Below are the code and all the weights of a small trained network. Each question names an input and a class and asks about switching units off, where a switched-off unit gives its printed mean instead of its output.

import numpy as np


def w(rows, s, z=0):
    codes = np.array(rows[::2]) - 128.0
    scale = np.full(codes.shape[1], s)
    scale[-1] = z or s
    return codes * scale


def norm(h):
    return h / np.sqrt((h * h).mean(-1, keepdims=True) + 1e-5)


def f(y):
    return y / 2 * (1 + np.tanh(0.7978845608 * (y + 0.044715 * y**3)))


def log_softmax(a):
    a = a - a.max(-1, keepdims=True)
    return a - np.log(np.exp(a).sum(-1, keepdims=True))


def net(x, mask):
    res = np.array(x, float).reshape(1, 3) / 4 @ E
    u = 0
    for l in range(3):
        y = f(norm(res) @ A[l][:, :-1].T + A[l][:, -1])
        res = res + np.where(mask[u : u + 5], y, B[l][:, -1]) @ B[l][:, :-1]
        u += 5
    return log_softmax(norm(res)[-1] @ U[:, :-1].T + U[:, -1])


A, B = {}, {}
E = w([
[183,191,142],'x0',
[161,99,83],'x1',
[254,126,175],'x2',
],0.0062)
A[0] = w([
[133,129,202,221],'0.n1',
[151,168,113,85],'0.n2',
[116,122,120,49],'0.n3',
[88,255,156,250],'0.n4',
[90,167,52,87],'0.n5',
],0.0073,0.0018)
B[0] = w([
[196,50,206,174],'0.n1',
[33,203,42,130],'0.n2',
[9,180,154,111],'0.n3',
[96,173,255,253],'0.n4',
[62,193,101,174],'0.n5',
],0.0049,0.0031)
A[1] = w([
[75,98,34,237],'1.n1',
[32,183,146,106],'1.n2',
[83,201,104,53],'1.n3',
[81,11,225,155],'1.n4',
[131,133,62,252],'1.n5',
],0.012,0.0019)
B[1] = w([
[238,173,120,241],'1.n1',
[96,154,96,254],'1.n2',
[79,192,109,185],'1.n3',
[175,153,147,232],'1.n4',
[232,11,143,165],'1.n5',
],0.011,0.0052)
A[2] = w([
[100,167,1,163],'2.n1',
[199,23,172,218],'2.n2',
[184,54,121,185],'2.n3',
[156,229,60,138],'2.n4',
[123,165,134,253],'2.n5',
],0.0088,0.0029)
B[2] = w([
[206,128,139,188],'2.n1',
[141,58,255,255],'2.n2',
[112,89,187,200],'2.n3',
[105,52,27,216],'2.n4',
[108,44,157,191],'2.n5',
],0.01,0.0057)
U = w([
[204,72,230,245],'0',
[162,159,12,4],'1',
[7,199,131,64],'2',
],0.012,0.003)

Each question gives the input, the list of numbers given to net, and the class t.
The units are the neurons (one row each of A and B). Each row of codes is followed by its name. A weight is (code - 128) times the scale printed after its matrix; where a second scale follows, it is the last column's (A, B and U).
mask holds one flag per neuron, layer by layer. A switched-off neuron (its flag False) gives its mean, the last column of its row in B, instead of its output. The means were averaged over made-up inputs and are rounded, as every weight is.
A unit's drop is (log p(t) with every unit on - log p(t) with that unit switched off) / (log p(t) with every unit on - log p(t) with every unit switched off).
The circuit of an input: a set's keep is (log p(t) with only the set's units on - log p(t) with every unit switched off) / (log p(t) with every unit on - log p(t) with every unit switched off). Starting from the 12 units with the biggest drops (on a tie, the unit counted first), units are removed one at a time, each time the one whose removal leaves the highest keep (on an exact tie, the one counted first), for as long as the keep stays at least 0.8.
units of the circuit, in order: the units of the circuit, biggest drop first
top k neurons: the k neurons with the biggest drops, biggest first
k most important neurons of layer l: the k neurons of layer l with the biggest drops, biggest first
drop when u is switched off: that unit's drop, to one decimal
input [-4,4,-6], class 1: units of the circuit, in order	2.n2
input [5,2,-3], class 2: top 2 neurons	0.n4; 1.n1
input [5,2,-7], class 2: top 2 neurons	0.n4; 1.n3
input [1,0,-8], class 1: top 2 neurons	1.n1; 2.n1
input [-2,2,-3], class 1: 3 most important neurons of layer 0	0.n5; 0.n1; 0.n3
input [-7,3,-7], class 1: 2 most important neurons of layer 2	2.n2; 2.n4
input [-2,-5,-3], class 2: drop when 1.n1 is switched off	0.2
input [8,3,-7], class 2: drop when 0.n4 is switched off	0.4
input [2,-3,-6], class 2: drop when 0.n4 is switched off	0.3
input [5,-1,-5], class 2: drop when 2.n3 is switched off	0.0
